Below are the code and all the weights of a small trained network. Each question names an input and a class and asks about switching units off, where a switched-off unit gives its printed mean instead of its output.

import numpy as np


def w(rows, s, z=0):
    codes = np.array(rows[::2]) - 128.0
    scale = np.full(codes.shape[1], s)
    scale[-1] = z or s
    return codes * scale


def f(y):
    return np.maximum(y, 0)


def log_softmax(a):
    a = a - a.max(-1, keepdims=True)
    return a - np.log(np.exp(a).sum(-1, keepdims=True))


def net(x, mask):
    res = np.array(x, float).reshape(1, 6) / 4 @ E
    y = f(res @ A[0][:, :-1].T + A[0][:, -1])
    res = res + np.where(mask, y, B[0][:, -1]) @ B[0][:, :-1]
    return log_softmax(res[-1] @ U[:, :-1].T + U[:, -1])


A, B = {}, {}
E = w([
[116,87,131,22,36,98,113,81,60,19],'x0',
[208,92,112,108,231,89,153,214,184,137],'x1',
[134,138,234,147,184,137,117,68,92,209],'x2',
[123,151,132,84,183,174,132,114,192,114],'x3',
[24,143,52,105,165,210,145,10,79,135],'x4',
[56,202,89,190,1,183,107,107,167,136],'x5',
],0.0091)
A[0] = w([
[189,83,132,111,59,58,123,216,77,33,79],'N1',
[108,124,208,74,42,137,123,56,93,87,103],'N2',
[157,128,124,118,207,132,119,211,201,55,89],'N3',
[57,149,25,129,1,169,129,94,132,74,94],'N4',
[157,127,91,102,161,114,138,158,187,150,123],'N5',
[76,118,72,156,233,146,128,67,63,152,93],'N6',
[114,149,160,194,100,141,119,154,153,139,125],'N7',
[62,143,80,153,66,167,119,122,144,71,121],'N8',
[106,133,159,138,156,155,125,96,96,106,57],'N9',
[153,99,106,108,110,115,124,122,122,129,5],'N10',
[161,122,125,119,97,99,123,155,106,105,95],'N11',
[123,158,162,228,64,139,123,166,162,181,99],'N12',
],0.015,0.0028)
B[0] = w([
[103,62,101,115,75,102,142,252,63,87,229],'N1',
[132,161,201,139,163,124,118,45,140,7,224],'N2',
[225,130,114,146,205,143,123,147,210,116,217],'N3',
[76,162,14,103,48,143,131,96,222,109,250],'N4',
[196,120,156,96,174,128,123,127,166,146,185],'N5',
[83,98,82,125,179,126,130,117,31,181,197],'N6',
[143,148,177,115,68,111,125,109,110,200,177],'N7',
[106,141,48,127,89,114,123,96,185,144,202],'N8',
[129,131,133,134,153,138,129,99,97,88,156],'N9',
[96,125,124,180,128,129,116,151,115,142,142],'N10',
[125,114,109,160,114,138,128,185,96,94,164],'N11',
[117,155,225,146,61,141,132,145,119,235,210],'N12',
],0.018,0.025)
U = w([
[146,41,113,120,76,73,144,228,84,48,217],'0',
[89,90,58,104,206,188,134,78,19,158,7],'1',
[231,86,113,103,202,173,130,170,188,142,109],'2',
[107,145,191,107,127,131,78,62,79,3,80],'3',
[72,168,10,88,47,165,117,95,189,97,166],'4',
[134,165,208,173,52,153,122,146,117,194,114],'5',
],0.0072,0.0017)

Each question gives the input, the list of numbers given to net, and the class t.
The units are the neurons (one row each of A and B). Each row of codes is followed by its name. A weight is (code - 128) times the scale printed after its matrix; where a second scale follows, it is the last column's (A, B and U).
mask holds one flag per neuron, in row order. A switched-off neuron (its flag False) gives its mean, the last column of its row in B, instead of its output. The means were averaged over made-up inputs and are rounded, as every weight is.
A unit's drop is (log p(t) with every unit on - log p(t) with that unit switched off) / (log p(t) with every unit on - log p(t) with every unit switched off).
The circuit of an input: a set's keep is (log p(t) with only the set's units on - log p(t) with every unit switched off) / (log p(t) with every unit on - log p(t) with every unit switched off). Starting from all 12 units, units are removed one at a time, each time the one whose removal leaves the highest keep (on an exact tie, the one counted first), for as long as the keep stays at least 0.8.
units of the circuit, in order: the units of the circuit, biggest drop first
k most important neurons: the k neurons with the biggest drops, biggest first
drop of u: that unit's drop, to one decimal
input [2,0,5,-1,6,2], class 1: 2 most important neurons => (N6, N9)
input [0,-5,6,-4,-2,4], class 5: units of the circuit, in order => (N12)
input [6,-7,3,0,5,-3], class 3: 2 most important neurons => (N2, N9)
input [6,6,-4,3,6,-3], class 2: units of the circuit, in order => (N3, N4)
input [1,-8,-2,-2,-7,0], class 0: 2 most important neurons => (N1, N11)
input [1,8,-7,2,-8,-4], class 2: 2 most important neurons => (N3, N5)
input [-4,-7,-1,-7,-6,7], class 5: 2 most important neurons => (N12, N7)
input [-2,8,-2,4,8,-4], class 2: 2 most important neurons => (N3, N5)
input [1,8,-6,5,-7,7], class 2: 2 most important neurons => (N3, N5)
input [-6,7,1,7,3,0], class 2: drop of N9 => 0.0
input [-5,7,5,-5,-6,1], class 5: drop of N7 => 1.6
input [-8,-1,4,1,1,-3], class 1: drop of N6 => 0.8
